x = [ 24  35  -7  54 -14  48 -20 -29   5  29  12 -15   1 -19]
The entry just right of 29 -> 12
Give the entry just right of the largest entry.
Answer: -14
